Below are the code and all the weights of a small trained network. Each question names an input and a class and asks about switching units off, where a switched-off unit gives its printed mean instead of its output.

import numpy as np


def w(rows, s, z=0):
    codes = np.array(rows[::2]) - 128.0
    scale = np.full(codes.shape[1], s)
    scale[-1] = z or s
    return codes * scale


def f(y):
    return y / 2 * (1 + np.tanh(0.7978845608 * (y + 0.044715 * y**3)))


def log_softmax(a):
    a = a - a.max(-1, keepdims=True)
    return a - np.log(np.exp(a).sum(-1, keepdims=True))


def net(x, mask):
    res = np.array(x, float).reshape(1, 8) / 4 @ E
    y = f(res @ A[0][:, :-1].T + A[0][:, -1])
    res = res + np.where(mask, y, B[0][:, -1]) @ B[0][:, :-1]
    return log_softmax(res[-1] @ U[:, :-1].T + U[:, -1])


A, B = {}, {}
E = w([
[127,128,131],'x0',
[128,130,128],'x1',
[129,130,128],'x2',
[253,161,50],'x3',
[128,128,129],'x4',
[175,210,242],'x5',
[128,128,128],'x6',
[78,240,75],'x7',
],0.0038)
A[0] = w([
[154,68,160,78],'N1',
[138,146,157,87],'N2',
[177,144,95,59],'N3',
[100,87,69,80],'N4',
[116,125,134,42],'N5',
[111,107,97,71],'N6',
[24,108,185,97],'N7',
[128,134,139,56],'N8',
[132,134,122,32],'N9',
[128,136,149,70],'N10',
[120,123,121,58],'N11',
[128,132,125,4],'N12',
[96,79,56,86],'N13',
[137,97,146,75],'N14',
[154,170,195,78],'N15',
[41,106,177,85],'N16',
[201,142,83,77],'N17',
[207,142,80,81],'N18',
[219,142,74,85],'N19',
[131,125,130,143],'N20',
[128,129,127,68],'N21',
[156,173,200,75],'N22',
[127,129,129,41],'N23',
[113,112,106,63],'N24',
[130,127,129,153],'N25',
[201,2,194,92],'N26',
[94,76,51,86],'N27',
[123,126,126,58],'N28',
[124,113,141,58],'N29',
[75,224,83,83],'N30',
[75,223,83,83],'N31',
[124,129,129,31],'N32',
[165,54,166,83],'N33',
[120,127,131,35],'N34',
[217,141,75,85],'N35',
[24,107,185,96],'N36',
[167,191,226,90],'N37',
[121,128,126,38],'N38',
[122,128,132,13],'N39',
[124,131,127,17],'N40',
[91,70,42,93],'N41',
[110,163,113,83],'N42',
[98,187,102,78],'N43',
[163,185,217,84],'N44',
],0.0083,0.0037)
B[0] = w([
[146,180,92,95],'N1',
[149,115,108,76],'N2',
[185,136,151,78],'N3',
[165,86,85,144],'N4',
[169,139,119,31],'N5',
[164,112,102,82],'N6',
[207,140,205,226],'N7',
[162,132,113,40],'N8',
[175,139,116,22],'N9',
[163,126,112,54],'N10',
[164,132,113,46],'N11',
[187,143,110,5],'N12',
[163,72,78,181],'N13',
[151,155,107,66],'N14',
[161,83,84,107],'N15',
[203,140,180,175],'N16',
[184,134,178,131],'N17',
[184,134,186,145],'N18',
[190,135,202,172],'N19',
[121,128,130,151],'N20',
[146,133,122,52],'N21',
[165,79,80,112],'N22',
[156,136,118,28],'N23',
[168,121,104,64],'N24',
[120,126,131,168],'N25',
[116,254,52,231],'N26',
[164,67,73,194],'N27',
[156,134,117,44],'N28',
[164,146,111,44],'N29',
[136,217,73,198],'N30',
[137,216,73,196],'N31',
[165,138,116,21],'N32',
[139,193,86,120],'N33',
[168,138,116,24],'N34',
[188,134,199,168],'N35',
[208,140,205,225],'N36',
[159,43,59,178],'N37',
[172,139,113,27],'N38',
[183,142,110,10],'N39',
[181,142,111,12],'N40',
[160,54,67,228],'N41',
[146,159,107,89],'N42',
[147,180,93,115],'N43',
[161,57,67,153],'N44',
],0.041,0.0012)
U = w([
[254,138,218,78],'0',
[186,26,25,68],'1',
[91,127,135,254],'2',
[92,127,133,204],'3',
[137,243,57,37],'4',
[98,114,153,135],'5',
[104,114,144,69],'6',
],0.0053,0.0026)

Each question gives the input, the list of numbers given to net, and the class t.
The units are the neurons (one row each of A and B). Each row of codes is followed by its name. A weight is (code - 128) times the scale printed after its matrix; where a second scale follows, it is the last column's (A, B and U).
mask holds one flag per neuron, in row order. A switched-off neuron (its flag False) gives its mean, the last column of its row in B, instead of its output. The means were averaged over made-up inputs and are rounded, as every weight is.
A unit's drop is (log p(t) with every unit on - log p(t) with that unit switched off) / (log p(t) with every unit on - log p(t) with every unit switched off).
The circuit of an input: a set's keep is (log p(t) with only the set's units on - log p(t) with every unit switched off) / (log p(t) with every unit on - log p(t) with every unit switched off). Starting from the 12 units with the biggest drops (on a tie, the unit counted first), units are removed one at a time, each time the one whose removal leaves the highest keep (on an exact tie, the one counted first), for as long as the keep stays at least 0.8.
units of the circuit, in order: the units of the circuit, biggest drop first
top k neurons: the k neurons with the biggest drops, biggest first
drop of u: that unit's drop, to one decimal
input [-1,5,0,7,-4,-7,-7,-6], class 0: top 3 neurons : (N19 N35 N18)
input [5,1,-6,2,-1,-7,5,-6], class 1: top 2 neurons : (N41 N27)
input [-2,6,0,-6,3,-3,-7,-6], class 0: units of the circuit, in order : (N36)
input [7,0,6,4,-6,-8,-8,7], class 1: units of the circuit, in order : (N41 N27)
input [5,0,4,-3,-2,-8,-2,6], class 1: top 3 neurons : (N41 N27 N13)
input [-5,3,5,4,-7,3,-4,-7], class 4: top 3 neurons : (N26 N33 N1)
input [-5,8,-1,0,8,8,-8,3], class 1: units of the circuit, in order : (N37 N44)
input [-6,1,-1,2,3,-6,-3,-4], class 1: top 4 neurons : (N41 N27 N13 N4)
input [-1,-1,4,8,-1,6,-3,-1], class 0: top 2 neurons : (N19 N35)
input [0,-3,0,-3,-6,7,-5,-3], class 1: units of the circuit, in order : (N37 N44)
input [-4,3,6,-5,6,-6,-3,3], class 1: units of the circuit, in order : (N41 N27)
input [-6,-3,7,0,-2,-3,-8,-7], class 4: top 2 neurons : (N26 N33)
input [4,-3,5,8,-1,2,-5,-7], class 0: top 3 neurons : (N19 N35 N18)
input [1,-6,-6,7,5,-8,3,6], class 1: units of the circuit, in order : (N41)
input [5,2,-7,7,-4,-2,-3,8], class 4: drop of N36 : 0.4
input [-7,-2,-8,1,-2,0,-8,-8], class 4: drop of N26 : 0.8
input [5,5,-5,-2,-3,4,-7,-6], class 4: drop of N28 : 0.0
